Here is a tiny trained network, its code and every weight. The questions are about switching its units off for an input and a class, where a switched-off unit gives its printed mean instead of its output.

import numpy as np


def w(rows, s, z=0):
    codes = np.array(rows[::2]) - 128.0
    scale = np.full(codes.shape[1], s)
    scale[-1] = z or s
    return codes * scale


def norm(h):
    return h / np.sqrt((h * h).mean(-1, keepdims=True) + 1e-5)


def f(y):
    return y / 2 * (1 + np.tanh(0.7978845608 * (y + 0.044715 * y**3)))


def log_softmax(a):
    a = a - a.max(-1, keepdims=True)
    return a - np.log(np.exp(a).sum(-1, keepdims=True))


def net(x, mask):
    res = np.array(x, float).reshape(1, 3) / 4 @ E
    u = 0
    for l in range(3):
        y = f(norm(res) @ A[l][:, :-1].T + A[l][:, -1])
        res = res + np.where(mask[u : u + 9], y, B[l][:, -1]) @ B[l][:, :-1]
        u += 9
    return log_softmax(norm(res)[-1] @ U[:, :-1].T + U[:, -1])


A, B = {}, {}
E = w([
[124,118,133],'x0',
[4,205,53],'x1',
[132,21,47],'x2',
],0.0043)
A[0] = w([
[120,96,119,5],'0.n1',
[66,146,72,20],'0.n2',
[230,151,150,168],'0.n3',
[80,178,72,9],'0.n4',
[136,231,161,175],'0.n5',
[103,144,112,20],'0.n6',
[124,105,78,41],'0.n7',
[106,57,53,204],'0.n8',
[180,87,2,101],'0.n9',
],0.0071,0.0027)
B[0] = w([
[135,177,118,99],'0.n1',
[183,151,28,161],'0.n2',
[9,185,104,181],'0.n3',
[219,120,28,161],'0.n4',
[21,1,228,217],'0.n5',
[247,85,130,108],'0.n6',
[220,210,192,124],'0.n7',
[107,171,190,254],'0.n8',
[53,56,203,210],'0.n9',
],0.0039,0.0033)
A[1] = w([
[128,187,66,78],'1.n1',
[176,151,79,137],'1.n2',
[145,122,177,158],'1.n3',
[176,93,103,134],'1.n4',
[146,105,167,124],'1.n5',
[176,103,125,36],'1.n6',
[122,145,157,4],'1.n7',
[119,45,73,50],'1.n8',
[248,115,159,159],'1.n9',
],0.012,0.0029)
B[1] = w([
[178,120,83,220],'1.n1',
[209,18,161,118],'1.n2',
[50,153,70,219],'1.n3',
[146,164,172,140],'1.n4',
[95,175,55,201],'1.n5',
[152,160,143,100],'1.n6',
[97,135,114,98],'1.n7',
[2,78,182,254],'1.n8',
[119,206,23,203],'1.n9',
],0.0061,0.0023)
A[2] = w([
[73,149,142,164],'2.n1',
[138,108,214,22],'2.n2',
[155,77,104,50],'2.n3',
[37,188,98,138],'2.n4',
[141,116,166,4],'2.n5',
[112,151,35,94],'2.n6',
[158,155,172,235],'2.n7',
[114,163,62,111],'2.n8',
[142,98,254,175],'2.n9',
],0.0097,0.0046)
B[2] = w([
[137,64,137,205],'2.n1',
[110,178,53,116],'2.n2',
[100,132,144,119],'2.n3',
[194,101,94,255],'2.n4',
[170,157,50,107],'2.n5',
[164,206,67,169],'2.n6',
[25,73,148,137],'2.n7',
[127,134,85,158],'2.n8',
[141,107,1,155],'2.n9',
],0.0065,0.0075)
U = w([
[99,73,77,253],'0',
[59,63,170,230],'1',
[187,187,63,243],'2',
[191,28,254,96],'3',
[206,206,230,2],'4',
[183,182,212,2],'5',
],0.0092,0.0052)

Each question gives the input, the list of numbers given to net, and the class t.
The units are the neurons (one row each of A and B). Each row of codes is followed by its name. A weight is (code - 128) times the scale printed after its matrix; where a second scale follows, it is the last column's (A, B and U).
mask holds one flag per neuron, layer by layer. A switched-off neuron (its flag False) gives its mean, the last column of its row in B, instead of its output. The means were averaged over made-up inputs and are rounded, as every weight is.
A unit's drop is (log p(t) with every unit on - log p(t) with that unit switched off) / (log p(t) with every unit on - log p(t) with every unit switched off).
The circuit of an input: a set's keep is (log p(t) with only the set's units on - log p(t) with every unit switched off) / (log p(t) with every unit on - log p(t) with every unit switched off). Starting from the 12 units with the biggest drops (on a tie, the unit counted first), units are removed one at a time, each time the one whose removal leaves the highest keep (on an exact tie, the one counted first), for as long as the keep stays at least 0.8.
circuit, biggest first: the units of the circuit, biggest drop first
top k neurons: the k neurons with the biggest drops, biggest first
top k neurons in layer l: the k neurons of layer l with the biggest drops, biggest first
drop of u: that unit's drop, to one decimal
input [1,-7,-4], class 2: top neuron : [1.n9]
input [-6,-8,5], class 2: circuit, biggest first : [0.n5; 1.n9]
input [2,0,0], class 3: top 2 neurons : [0.n4; 1.n9]
input [-3,-8,6], class 2: top 2 neurons : [0.n5; 1.n9]
input [-3,-6,-4], class 2: top 4 neurons : [0.n9; 1.n9; 0.n8; 1.n8]
input [1,2,1], class 3: top 3 neurons : [1.n2; 0.n5; 1.n1]
input [-1,0,0], class 3: top 2 neurons : [2.n6; 2.n8]
input [-8,-3,-4], class 0: top 2 neurons in layer 1 : [1.n8; 1.n9]
input [-2,3,-3], class 3: top 2 neurons in layer 0 : [0.n5; 0.n9]
input [-2,-5,4], class 2: top 3 neurons : [0.n5; 1.n9; 1.n5]
input [-4,-5,-2], class 2: top 2 neurons : [0.n9; 1.n8]
input [4,-6,-5], class 2: top 3 neurons in layer 1 : [1.n3; 1.n9; 1.n5]
input [-2,-6,4], class 2: top 3 neurons : [0.n5; 1.n9; 2.n6]
input [6,-8,-1], class 2: circuit, biggest first : [1.n9]
input [2,2,0], class 3: top 3 neurons in layer 0 : [0.n9; 0.n2; 0.n5]
input [-2,0,-1], class 3: top 3 neurons in layer 2 : [2.n6; 2.n8; 2.n1]
input [-4,-5,1], class 2: drop of 0.n5 : 0.6
input [-1,-2,-4], class 1: drop of 1.n8 : -0.1
input [2,1,-3], class 3: drop of 2.n6 : 0.2
input [6,-3,-6], class 0: circuit, biggest first : [2.n9]
